Each row has a name. Each piece below is followed by the name of the row it came from, unless a question asks for something else. Each question is about the rows just above it.

[159  81 108 178 135 121  65  93 153  96 171 100 143 151 125 128 113 114
 111  92 103 196  76 103 134 175 163 159 113 168]  J144
[127 127 108 143 132 141 110 201 113 158  75 128 123 184 116 216  71 118
 118 135 130 109 149 100 174  76  88 101 110 122]  J682
[150  91 110 178 121 135  93 101 137 100 155 149 151 141 120 131 113 115
 143 122 130 113 128 117 168  99  89 147 124 162]  J255
[136 130 145  84 145 118 176 101 114 129 104 111 116  91 146  88 159 128
 168 117 122  99 130 143  89 113 128 125 142 117]  J303
J255 without one entry, shuffled: [162 121 135 141 117 101 151 137  89 100 168  91 113 124 149 131  99 122
 115 128 113 155 178  93 130 147 143 120 110]. Gone:
[150]
[135 121 178] is which row, read backwards?
J255
[128 113  89 143 130  99 122 117 168] is which row, read backwards?
J303

[ 89 102 117 178 122 186 155]  J981
[151 179  76 109 188 129 127]  J202
[102  90 137 199 192 107  81]  J134
[107  94 151 205 143  90 165]  J374
[119 189  61 157 149 144  78]  J574
[188 139 219 134  88 110  89]  J745
[171 170 121 182 176 131 143]  J966
[156  70  98  97 176 131 180]  J142
[214 142  81 141 167  90 101]  J346
[173  89  74 137  89  88 110]  J440
which: [156  70  98  97 176 131 180]
J142
Which row holds [ 89 110  88] read backwards?
J745

[154 146 163 148 144 138 122 148 132  92 137 133 183  87 181 136 122 128
 127 133 159 116 110 107] -> J239
[136 112 157 126 115 130 144 136 150 104 102 119 115 206 151 124  95 105
 135 155 108 122 154 152] -> J938
[133 134 155 126 115 131 145 132 149 101 104 119 113 206 151 123  96 106
 139 154 105 122 156 152] -> J448
[159 139 182 144 136 134 123 167 145 132  97 138 164 166 159 141  99 123
  98 151 147 165 133 147] -> J296
[112 110 123 124 101 102 114 119 125 135 119  95 152 146  96  56 135 127
 147 104 117 134 107 174] -> J722
[102 105 121 127  97 104 117 114 124 135 114  95 154 140 100  65 136 130
 153 100 119 139 110 178] -> J111
[ 80 100 114 133  92 111 122 101 125 142 103 108 154 119 109 103 144 132
 157  95 132 147 123 183] -> J319
[148 142 127 112 144  99  91 143 117 162 152 127 142 162  85  62 142 111
 104 140 143 117 134 129] -> J408
[134 121 126 117 111 102 104 130 125 141 131 101 146 158  86  45 134 119
 130 115 119 130 108 161] -> J815
[124 148 118 119 177  82 115 145 100 164 160 134 141 141 118 108 147 130
 117 149 161 106 154 146] -> J573
[148 141 127 112 142  99  91 144 118 161 151 126 143 162  85  60 141 111
 105 139 141 117 132 130] -> J229
Which entry of J573 is missing from [177 154 108 118 160 106 117 115 145 134 119 141  82 141 118 148 124 164
 146 100 130 149 161]?
[147]
Which entry of J239 is missing from [146 110 127 154 181 133 183  92 148 144 122 159 128 148 116 122 163 107
 132 138  87 136 133]?
[137]
J938 without one entry, shuffled: [122 155 136 206 136 108 152 115 105 130 119 115 135 124  95 150 126 102
 151 144 154 157 104]. Gone:
[112]
Shuffled J296 with one entry gone: [144 123 132 151  97 145 123 147 134 159 133 136  99 147 138 159 141  98
 139 165 182 167 166], missing
[164]
Which row holds [126 121] read backwards?
J815
Shuffled J722 with one entry gone: [135 125 124 134 110 112 101 117 119 147 107  96 119 152 114 135 123 146
 104 127  95 174  56], missing
[102]
J448 without one entry, shuffled: [134 115 155 123 131 149 104 126 132 105 122 113 151 101 152  96 145 156
 154 206 119 139 106]. Gone:
[133]

[173 140 124 157] : J969
[198 140 197 125] : J818
[198 140 124 157] : J207
J969 without one entry, shuffled: [173 157 140]. Gone:
[124]
Which entry of J818 is missing from [140 198 197]?
[125]
Shuffled J818 with one entry gone: [198 125 140], missing
[197]
Which entry of J818 is missing from [197 198 125]?
[140]
Where do [198 140 124 157] appear?
J207
Shuffled J818 with one entry gone: [140 125 197], missing
[198]

[105 108 141 179 128 129  80 144  96  74 137 114 106 128 202 157 121 151
 151 125 121 141 154 125 167 149 152 118 110 151 122 143 144 120 121 146
 127 138 134 111 115 163 165  68 111  96] = J926
[160 137 102 125 164  94 117 155 106 140 161 101 141 116 134 165 159 145
 168 150 122 167 105 114  85 177 165 125 109 137 157 143  87 141 181 129
 111 117 153 159 147 100 116 109  91 134] = J672
[112 149 178 172 112 152 117 143 166 118 142  91 131 161 102 109 115 164
 107 135 154 114 137 154 177 145 138 132 139 148 179 141 110 116 146 184
 141 131 177 139 166 135 126 119 110  84] = J891
[115 154  88 151 178 118  85 118  77 132 106 132 131 155 135 133 138 166
 112  58 153 132 123  93 107 137 116 123 118 100 144  97 102 167 157 140
 147 119 115 124 169 134  92 143  88 124] = J347
[108 163  84 145 134 105  88 139 100 114 130  85 154 161 146 114  97 133
 112 115 134 113 159 148 141 161 140  91 109 139 179 165 134 155 151 136
 125 154 122 130 160 167 100  98  92  81] = J804
[194 119 155 173 195 139 137 164 108 150 128 157 100 115 104 162 150 201
 145 122 136 152 123 122 104 158 142 116 139 133 123 111 118 105 161 155
 158 152 158 151 166 108 112 129  98  97] = J311
[149 169 110 142 162 107 105 140 102  96 125 138 139 115 120 196 150 140
 156 131 100 118 113 107 109 151 154 148 125 177  96 133 116 112 178 166
  96  92 146 181 145 100 114 133 111 124] = J146
Shuffled J891 with one entry gone: [149 137 152  91 109 146 116 178 132 131 102 112 117 135 148 126 141 172
 164 139 184 110 110 154 114 166 139 141 118 177 107 177 135 154 119 131
 112 145 166 179 143 142 161 115  84], missing
[138]
J311 without one entry, shuffled: [152 145 162 201 152 166 139 142 111 108 157 118 150 155 133 158  98 136
 115 150 104 137 122 104 128 119 112 161 158 151 158 108 123 129 164 194
  97 155 116 100 105 173 123 139 122]. Gone:
[195]

[158 161  59 109 215 155  91  52  91  85 214 101] : J176
[182  50 165  81 118 181 111 188 157 207 118 104] : J181
[184  53 164  80 117 177 110 185 156 208 118 105] : J171
[160 158  60 104 145 153  91  52  91  86 213 101] : J708
[173  52 172  81 118 174 112 191 162 206 115 104] : J547
[156 162  61 106 147 153  94  51  94  83 214 105] : J288
[160 155  61 104 145 154  92  50  92  85 216 103] : J494
[177  50 166  80 117 179 111 189 158 204 118 104] : J196
[174  52 172  82 116 174 112 191 157 211 114 108] : J540
[173  53 172  82 118 178 110 191 163 207  81 103] : J570
Shuffled J176 with one entry gone: [161  59  91  91 101 109 155  85  52 158 215], missing
[214]
J570 without one entry, shuffled: [191 163 178 172 103 173  81 207  53 110 118]. Gone:
[82]

[111 111 221 220  97 115 149 125 147 174 123 199] = J269
[121 115 169 128 129 111 137 125 140 135 131 155] = J314
[ 91 117 169 116 111 131 189 114 160 140 138 170] = J633
[121 105 178 139 111 111 154 120 150 129 135 177] = J464
[141  99 186 109 102 108 154 136 133  98 142 140] = J505
[121 111 186 124 115 108 143 120 143 146 127 162] = J610
[106 109 204 120 111 121 171 114 157 146 135 170] = J575
[131 115 230 143 120 131 171  81 160 146 154 170] = J401
[121 113 230 135 115 128 166  98 154 151 138 177] = J895
[106 109 230 128  88 118 149 125 150 174 119 207] = J952
Shuffled J505 with one entry gone: [141 102 136 109 186 142 140  98 154 133 108], missing
[99]
J633 without one entry, shuffled: [189 160 117 169 138 116 131  91 111 140 170]. Gone:
[114]
Shuffled J633 with one entry gone: [138 114 169 111 189 117 131 160 116 140  91], missing
[170]
[186 111] is which row, read backwards?
J610
Which entry of J269 is missing from [111 115 149 199 220 111 174 123  97 147 125]?
[221]
Which row holds this, read backwards? [142  98 133 136 154 108 102 109 186  99 141]
J505
J895 without one entry, shuffled: [ 98 177 138 121 154 115 128 151 135 230 166]. Gone:
[113]

[173 156 150 135 161 112  93 162 180 117] = J47
[171 128 121  90 118 153 111 230 109 163] = J253
[103 197  89 160 112  96 172  90 132 219] = J636
Which row holds [135 150 156] read backwards?
J47
Which row holds [ 93 112 161 135 150 156] read backwards?
J47
Which entry of J47 is missing from [161 156  93 117 180 173 112 150 135]?
[162]

[ 63 128 108 109] : J656
[ 49 105 119 121] : J940
[ 93 101 116  89] : J858
[108 107 111 114] : J307
[ 60 107  98 123] : J748
[ 63 117  59 110] : J716
[ 96 107  95  86] : J156
[ 57 106  89 100] : J758
[ 59  90 124 110] : J175
[ 55 124 122 110] : J4
[ 60 120 107 115] : J907
Which entry of J940 is missing from [119 121  49]?
[105]
Which row holds [106  57] read backwards?
J758
Which entry of J307 is missing from [111 114 108]?
[107]
J156 without one entry, shuffled: [ 96  86 107]. Gone:
[95]

[207 179 121  56  54  86  56  53 124] = J395
[121 132  94  38 100  51 163 210 101] = J650
[207 179 121 121 179 165  94  74 114] = J876
Shuffled J650 with one entry gone: [100  94  51 163 210  38 121 132], missing
[101]
Which row holds this, read backwards? [179 121 121 179]
J876
J395 without one entry, shuffled: [ 56 179  53 207  56  86 124 121]. Gone:
[54]
which: [207 179 121  56  54  86  56  53 124]
J395
Which row holds this, read backwards? [ 51 100  38  94 132]
J650
Shuffled J876 with one entry gone: [179 114 121 165  74 179  94 121], missing
[207]
[ 38  94 132] is which row, read backwards?
J650

[138 141 134 136 103 121 153 150 138 108  89 148 142 140 151 108 124 151
 116 143 144 114 148  65  94 132 146 150 104 154 133 123  98 112 118]  J712
[121 141 131  94 144 171 163 173 193  92 132 149  92 114  92 187  79 139
 166  77 217 186 138 149 111 132 133 150 105  75 151 106 132 106  99]  J536
[119 150 135 129 133  93 146 126 146 135 111 135 120 135 134 138 107 130
 118 130 124  98 146 107 127 132 147 150 127 158 123 134 104 129 113]  J937
[127 126 123 127 131 129 117 123 118 131 143 120 132 125 121 132 135 123
 131 131 123 136 121 151 141 132 117 150 131 125 128 131 136 131 136]  J429
[134 121 127 133 116 119 156 139 144 119 102 150 109 136 131 135 104 138
 143 121 135 120 141  94 137 132 153 150 117 121 130 117 109 108 114]  J235
[135 112 126 138 122 105 151 126 142 136 114 147 111 138 132 136  99 127
 140 134 120 111 152 107 109 132 147 150 129 131 128 119 114 116 121]  J792
[112 187 154 145 115 122 100 124  97 127  65 115 181 129 172  64 175 153
  71 158  98  72 117  37 123 132 162 150 116 195  95 167  78 143 111]  J725
[126 139 131 130 125 143 112 126 109 129 114 125 128 123 134 109 141 133
 118 135 112 121 112 111 122 132 139 150 124 123 117 138 119 130 126]  J921
Which row holds [143 138 104 135 131 136 109 150] read backwards?
J235
Shuffled J921 with one entry gone: [126 121 135 130 114 125 139 124 129 130 139 132 111 125 143 117 133 109
 122 134 123 118 138 126 112 128 109 126 150 141 112 112 131 123], missing
[119]
[123 124 150 139] is which row, read backwards?
J921
Shuffled J712 with one entry gone: [140 150 123 143  65 150 148 144 132 112 154 151 138 114 138 141 116 118
 108 121 124 103  98 133 108 136 148  94 151 146 153 104 134  89], missing
[142]
J235 without one entry, shuffled: [120  94 132 130 137 156 133 143 104 127 144 121 116 108 119 109 121 135
 139 134 153 150 150 117 109 131 114 102 136 135 119 117 121 141]. Gone:
[138]
Which row holds this, read backwards? [143 138]
J235
Shuffled J921 with one entry gone: [114 112 126 125 135 119 125 139 109 134 123 130 109 121 111 128 141 122
 131 133 138 112 139 143 150 112 132 126 126 130 123 124 129 118], missing
[117]

[130 134 110 146 173 130 102 182 165 136 150 166 109 122 119  96  88] : J74
[110 149 173 149 102 182 146 136 150 166 109 122 100 115 119  96  75] : J306
[130 137 110 140 158 122 131 212 142 136 125 159  99 142 119  96  89] : J687
Which row holds [136 165] read backwards?
J74
[159 125 136 142] is which row, read backwards?
J687
[122 109 166 150 136 165 182 102 130 173 146 110] is which row, read backwards?
J74
J306 without one entry, shuffled: [102 136 149 122 182 110 166 100  96 109 173 119  75 115 149 146]. Gone:
[150]
Which entry of J74 is missing from [165 136 130 182 130 119 102 134 150  96 146 173 122 110  88 109]?
[166]
Which row holds [142  99 159] read backwards?
J687

[149  98 155 155 144 109 149 140 145  94 113 114 137 114 155 183 111 133
 164 112 108 142]  J13
[125 112 123 123 126 162 124 128 126  98 159 160 129 157 124 121 159 131
 122 159 162 125]  J493
[128 103 129 129 129 170 128 129 128  77 147 147 129 144 128 107 163 120
 110 160 174 120]  J713
[128 103 129 129 129 170 128 129 128  77 147 147 129 144 128 133 164 129
 129 163 170 128]  J827
[113 155 113 111 115 134 115 115 117 164 129 129 138 127 109  96 102 117
 106 132 112 122]  J184
[125  83 123 125 123 153 123 124 122  53 113 108 123 112 128 135 150 124
 128 148 112 118]  J830
[147  97 149 150 143 128 145 142 143  92 128 129 139 129 150 169 129 137
 155 128 127 140]  J794
[113 155 113 111 115 134 115 115 117 164 129 129 117 127 109  96 132 117
 106 132 134 122]  J167
[121 157 120 120 123  97 121 123 122 187 121 121 123 123 120 122 101 124
 117 102  97 124]  J412
[124 172 122 122 125  88 124 126 125 215 127 128 127 129 121 110  92 128
 118  93  88 126]  J844
[124 127 125 124 126 157 126 125 127 139 154 159 128 155 120 118 153 127
 121 153 157 131]  J710
Which entry of J713 is missing from [128 110 128 120 128 163 129 174 144 103 129 128 120 129 107 147 147 170
 129 129 160]?
[77]
Which entry of J830 is missing from [128 123 125 135 124 125 118 124 112 108 148 112 153 123 123  83 123 128
 122 150  53]?
[113]
[113 155 113 111 115 134 115 115 117 164 129 129 117 127 109  96 132 117
 106 132 134 122] is in which row?
J167
Which row holds this, read backwards? [108 113  53 122 124 123]
J830
[ 92 143 142 145 128 143 150 149] is which row, read backwards?
J794
Which entry of J184 is missing from [134 115 164 113 115 111 129 113 102 106 115 129 117 109  96 132 155 138
 122 117 127]?
[112]

[ 88 203 129 167 162 107 150 125 152 118] : J692
[128 170 147 129 117 126 160 144  81 114] : J252
[106 163 126 109  99 144 176 122 138 209] : J744
[ 89 160 100 109  99 144 176 122 138  79] : J32
[124  94 128 106 166 107 150 125 118 145] : J112
[129 167 203 162  88 115 141 141 135 118] : J446
Which row holds this, read backwards? [166 106]
J112
Which entry of J32 is missing from [100  89  79 176 160 109 138 122 144]?
[99]
which: [129 167 203 162  88 115 141 141 135 118]
J446
Which row holds this, read backwards? [ 88 162 203 167 129]
J446
Which row holds [145 118 125 150 107] read backwards?
J112

[121 138 145 163  97  80 185  90  37  96]  J594
[142 124 114 138 148  91 166  99  81 123]  J133
[114 138 148  92 166  99  81  99  81  80]  J828
Which row holds this, read backwards? [138 114 124 142]
J133
[142 124 114 138 148  91 166  99  81 123] is in which row?
J133
Which entry of J594 is missing from [ 37 185  90  80 121 145 138 163  97]?
[96]
Which row holds this, read backwards? [ 81  99 166  91 148 138 114]
J133
Which row holds this, read backwards? [185  80  97 163 145]
J594
Shuffled J133 with one entry gone: [166 138 123  81  99 124 114  91 148], missing
[142]
[ 91 148] is which row, read backwards?
J133

[151 152 149  93 150 148 148 152 131 134 146] -> J848
[135 136 136 162 135 137 136  93 149 151 138] -> J841
[147 148 145 155 145 145 144  66 143 145 144] -> J392
[132 133 134 140 133 135 134 123 139 140 136] -> J56
[136 137 137 161 136 138 137  87 147 148 138] -> J567
[135 136 136  96 135 137 136 172 137 124 136] -> J572
[143 144 142 116 142 142 142 133 133 135 142] -> J515
[146 147 144  98 144 143 143 143 123 124 142] -> J944
[127 127 132 156 129 134 131 133 157 160 135] -> J73
[135 136 137 148 136 138 136 108 143 144 138] -> J582
[138 138 140  84 139 140 140 210 135 139 140] -> J534
[132 132 135 108 133 135 135 189 139 142 136] -> J409
Shuffled J534 with one entry gone: [140 139 139 140 140 135 138 140 138  84], missing
[210]
J848 without one entry, shuffled: [149 131 148 146 134 152 150 152 148  93]. Gone:
[151]
J944 without one entry, shuffled: [ 98 144 146 142 144 124 143 143 143 147]. Gone:
[123]
J73 without one entry, shuffled: [133 131 132 157 127 135 129 160 127 134]. Gone:
[156]

[ 98  45 102 216  63 108  72  89 217  72] -> J697
[ 98  45 102 216  63 108  72  89  88  72] -> J224
[130  72  89  63 108  45  72 176 216 102] -> J147
which: [ 98  45 102 216  63 108  72  89  88  72]
J224
Which entry of J697 is missing from [ 98  72  72 108 102 217  45  63  89]?
[216]
Shuffled J224 with one entry gone: [ 72  63 102  45  88 216  98 108  72], missing
[89]
Shuffled J147 with one entry gone: [ 72  45 102  89 176 216  72 130 108], missing
[63]
[ 72 217  89  72 108  63 216 102  45] is which row, read backwards?
J697

